Below are the code and all the weights of a small trained network. Each question names an input and a class and asks about switching units off, where a switched-off unit gives its printed mean instead of its output.

import numpy as np


def w(rows, s, z=0):
    codes = np.array(rows[::2]) - 128.0
    scale = np.full(codes.shape[1], s)
    scale[-1] = z or s
    return codes * scale


def f(y):
    return np.maximum(y, 0)


def log_softmax(a):
    a = a - a.max(-1, keepdims=True)
    return a - np.log(np.exp(a).sum(-1, keepdims=True))


def net(x, mask):
    res = np.array(x, float).reshape(1, 4) / 4 @ E
    y = f(res @ A[0][:, :-1].T + A[0][:, -1])
    res = res + np.where(mask, y, B[0][:, -1]) @ B[0][:, :-1]
    return log_softmax(res[-1] @ U[:, :-1].T + U[:, -1])


A, B = {}, {}
E = w([
[114,160,154,156,76,99,184,181,147],'x0',
[121,253,111,148,161,169,68,165,152],'x1',
[85,161,87,183,159,95,204,182,145],'x2',
[79,127,122,156,82,157,94,239,115],'x3',
],0.011)
A[0] = w([
[138,193,163,128,85,122,74,52,117,162],'n0',
[133,57,118,142,60,137,132,139,115,115],'n1',
[119,132,122,152,122,111,188,150,111,108],'n2',
[126,84,142,122,100,122,200,121,130,255],'n3',
[138,131,118,150,140,140,212,160,140,158],'n4',
[129,62,119,116,203,141,99,14,126,128],'n5',
[133,240,113,151,174,144,29,244,130,185],'n6',
[136,179,120,129,136,148,133,150,112,149],'n7',
[113,152,112,131,160,118,248,162,138,166],'n8',
[127,32,129,125,81,125,101,107,130,103],'n9',
[122,157,113,117,131,133,112,158,120,116],'n10',
[134,84,135,125,112,132,102,91,130,238],'n11',
[126,110,111,130,190,135,86,31,122,141],'n12',
],0.013,0.0032)
B[0] = w([
[172,148,125,91,107,186,148,120,165,172],'n0',
[95,91,164,106,149,134,146,113,139,178],'n1',
[146,154,127,123,144,98,180,108,139,163],'n2',
[129,53,138,171,113,102,170,152,126,194],'n3',
[150,172,135,160,145,116,173,141,112,172],'n4',
[157,112,86,167,163,96,58,109,114,220],'n5',
[2,173,107,116,125,141,90,160,127,251],'n6',
[115,85,113,152,74,134,142,145,151,163],'n7',
[139,191,127,152,120,93,193,114,90,193],'n8',
[144,90,164,93,161,142,118,158,101,192],'n9',
[91,119,136,125,117,108,108,123,134,154],'n10',
[158,101,150,103,157,136,117,117,128,180],'n11',
[173,132,96,155,110,117,62,106,117,195],'n12',
],0.025,0.019)
U = w([
[132,46,198,103,132,130,144,128,118,2],'0',
[49,118,158,73,143,169,85,157,93,61],'1',
[2,176,85,143,75,134,104,153,137,198],'2',
[140,165,138,165,102,75,220,116,101,112],'3',
[171,170,133,64,50,214,123,93,211,69],'4',
[188,110,72,151,141,116,44,66,106,229],'5',
],0.0084,0.0024)

Each question gives the input, the list of numbers given to net, and the class t.
The units are the neurons (one row each of A and B). Each row of codes is followed by its name. A weight is (code - 128) times the scale printed after its matrix; where a second scale follows, it is the last column's (A, B and U).
mask holds one flag per neuron, in row order. A switched-off neuron (its flag False) gives its mean, the last column of its row in B, instead of its output. The means were averaged over made-up inputs and are rounded, as every weight is.
A unit's drop is (log p(t) with every unit on - log p(t) with that unit switched off) / (log p(t) with every unit on - log p(t) with every unit switched off).
The circuit of an input: a set's keep is (log p(t) with only the set's units on - log p(t) with every unit switched off) / (log p(t) with every unit on - log p(t) with every unit switched off). Starting from the 12 units with the biggest drops (on a tie, the unit counted first), units are removed one at a time, each time the one whose removal leaves the highest keep (on an exact tie, the one counted first), for as long as the keep stays at least 0.8.
units of the circuit, in order: the units of the circuit, biggest drop first
top k neurons: the k neurons with the biggest drops, biggest first
drop of u: that unit's drop, to one decimal
input [1,-8,0,-4], class 0: top 3 neurons : (n3; n9; n1)
input [0,-2,-8,2], class 0: units of the circuit, in order : (n6; n9)
input [-6,-5,5,7], class 0: units of the circuit, in order : (n6; n1)
input [-5,0,6,-1], class 3: top 3 neurons : (n6; n8; n5)
input [-3,0,-3,3], class 1: top neuron : (n5)
input [0,-1,-2,5], class 1: top 2 neurons : (n8; n6)
input [-5,0,7,-4], class 5: top 2 neurons : (n12; n5)
input [6,-7,0,8], class 3: top 3 neurons : (n2; n4; n8)
input [-7,-2,2,5], class 1: top 4 neurons : (n5; n12; n3; n8)
input [-2,-4,-4,3], class 0: drop of n6 : 0.7
input [-6,-4,6,7], class 3: drop of n6 : 0.6
input [-4,-7,-2,4], class 0: drop of n6 : 0.1
